Below are the code and all the weights of a small trained network. Each question names an input and a class and asks about switching units off, where a switched-off unit gives its printed mean instead of its output.

import numpy as np


def w(rows, s, z=0):
    codes = np.array(rows[::2]) - 128.0
    scale = np.full(codes.shape[1], s)
    scale[-1] = z or s
    return codes * scale


def norm(h):
    return h / np.sqrt((h * h).mean(-1, keepdims=True) + 1e-5)


def f(y):
    return y / 2 * (1 + np.tanh(0.7978845608 * (y + 0.044715 * y**3)))


def log_softmax(a):
    a = a - a.max(-1, keepdims=True)
    return a - np.log(np.exp(a).sum(-1, keepdims=True))


def net(x, mask):
    res = np.array(x, float).reshape(1, 4) / 4 @ E
    u = 0
    for l in range(3):
        y = f(norm(res) @ A[l][:, :-1].T + A[l][:, -1])
        res = res + np.where(mask[u : u + 7], y, B[l][:, -1]) @ B[l][:, :-1]
        u += 7
    return log_softmax(norm(res)[-1] @ U[:, :-1].T + U[:, -1])


A, B = {}, {}
E = w([
[167,118,163,51,42,147,104,89,117],'x0',
[173,149,3,130,133,139,150,101,153],'x1',
[143,60,119,131,124,100,158,105,205],'x2',
[126,118,130,133,121,148,132,141,132],'x3',
],0.0053)
A[0] = w([
[112,148,4,167,170,146,190,130,132,70],'0.n1',
[176,168,63,40,38,174,163,117,254,3],'0.n2',
[67,102,230,216,225,65,180,143,198,167],'0.n3',
[177,68,84,119,17,53,155,68,155,32],'0.n4',
[129,37,218,83,59,144,114,122,80,133],'0.n5',
[182,192,64,84,61,205,103,167,88,52],'0.n6',
[202,188,68,128,48,206,122,96,81,65],'0.n7',
],0.0031,0.0024)
B[0] = w([
[102,158,189,216,30,179,73,144,110,180],'0.n1',
[164,118,132,58,117,78,254,132,96,173],'0.n2',
[152,14,81,118,162,123,82,159,84,252],'0.n3',
[125,105,152,72,51,194,194,198,144,164],'0.n4',
[19,129,113,145,109,95,66,38,142,237],'0.n5',
[196,80,102,166,157,104,19,112,86,158],'0.n6',
[245,88,119,131,201,117,56,108,42,170],'0.n7',
],0.0037,0.0027)
A[1] = w([
[139,209,121,151,73,252,77,40,149,77],'1.n1',
[31,134,191,194,201,88,151,196,103,134],'1.n2',
[176,188,29,227,173,135,183,208,176,31],'1.n3',
[133,69,200,106,196,120,209,159,247,78],'1.n4',
[147,121,179,60,50,92,154,82,128,244],'1.n5',
[81,172,153,169,151,152,59,105,61,219],'1.n6',
[129,124,216,57,73,183,109,121,78,40],'1.n7',
],0.0043,0.0011)
B[1] = w([
[99,109,125,160,196,108,64,159,114,175],'1.n1',
[216,141,36,50,113,143,122,134,131,252],'1.n2',
[66,156,255,106,93,89,105,74,173,243],'1.n3',
[154,117,93,181,145,122,59,73,106,192],'1.n4',
[155,134,120,195,91,157,160,144,161,254],'1.n5',
[189,143,119,165,76,198,152,158,117,238],'1.n6',
[103,190,116,152,227,57,126,114,137,226],'1.n7',
],0.0054,0.0029)
A[2] = w([
[103,208,189,222,162,112,56,157,135,178],'2.n1',
[200,186,90,52,145,189,115,219,63,140],'2.n2',
[109,113,235,213,81,129,94,89,116,116],'2.n3',
[210,172,111,123,97,138,191,51,86,194],'2.n4',
[115,105,153,138,53,100,154,68,217,118],'2.n5',
[74,255,184,184,113,175,91,93,94,2],'2.n6',
[58,84,180,179,128,106,119,92,229,237],'2.n7',
],0.005,0.0016)
B[2] = w([
[166,118,120,161,101,154,204,59,173,243],'2.n1',
[30,153,191,45,160,31,187,154,197,243],'2.n2',
[123,144,55,109,171,112,187,130,192,217],'2.n3',
[104,70,120,212,142,178,59,163,99,190],'2.n4',
[100,223,161,125,173,123,196,104,128,230],'2.n5',
[190,3,68,186,63,194,124,103,115,232],'2.n6',
[101,143,153,60,142,116,66,223,54,254],'2.n7',
],0.006,0.0044)
U = w([
[40,196,177,68,154,85,162,139,162,40],'0',
[186,111,112,181,64,192,158,81,142,254],'1',
[155,84,109,113,152,120,7,158,52,98],'2',
],0.016,0.00089)

Each question gives the input, the list of numbers given to net, and the class t.
The units are the neurons (one row each of A and B). Each row of codes is followed by its name. A weight is (code - 128) times the scale printed after its matrix; where a second scale follows, it is the last column's (A, B and U).
mask holds one flag per neuron, layer by layer. A switched-off neuron (its flag False) gives its mean, the last column of its row in B, instead of its output. The means were averaged over made-up inputs and are rounded, as every weight is.
A unit's drop is (log p(t) with every unit on - log p(t) with that unit switched off) / (log p(t) with every unit on - log p(t) with every unit switched off).
unit that matters most: the unit with the biggest drop
top k neurons: the k neurons with the biggest drops, biggest first
top k neurons in layer l: the k neurons of layer l with the biggest drops, biggest first
drop when u is switched off: that unit's drop, to one decimal
input [7,-7,-1,-5], class 1: unit that matters most : 2.n6
input [-8,-8,1,1], class 2: top 2 neurons : [0.n3 2.n5]
input [8,4,-5,2], class 2: top 2 neurons in layer 2 : [2.n4 2.n5]
input [4,0,-6,4], class 1: top 2 neurons : [1.n2 2.n7]
input [0,-7,5,-7], class 2: top 2 neurons in layer 1 : [1.n3 1.n2]
input [-8,8,2,-4], class 0: top 2 neurons : [1.n3 2.n7]
input [-6,0,7,-1], class 2: top 4 neurons : [0.n3 2.n2 1.n4 2.n7]
input [3,3,-6,3], class 2: top 2 neurons : [0.n6 2.n5]
input [2,1,-3,-6], class 2: top 3 neurons in layer 0 : [0.n7 0.n6 0.n4]
input [7,-4,1,6], class 0: top 2 neurons in layer 0 : [0.n1 0.n5]
input [5,2,0,1], class 2: top 2 neurons in layer 0 : [0.n7 0.n6]
input [-1,2,8,3], class 0: top 2 neurons in layer 2 : [2.n5 2.n6]
input [0,-5,5,-5], class 2: top 3 neurons : [0.n3 2.n2 1.n3]
input [4,4,-5,-4], class 2: unit that matters most : 0.n6
input [5,6,-7,3], class 2: top 2 neurons in layer 0 : [0.n6 0.n7]
input [-6,3,6,6], class 0: drop when 1.n3 is switched off : 2.3
input [-5,4,7,3], class 0: drop when 1.n3 is switched off : 0.4
input [-4,4,2,-1], class 0: drop when 1.n3 is switched off : 0.5
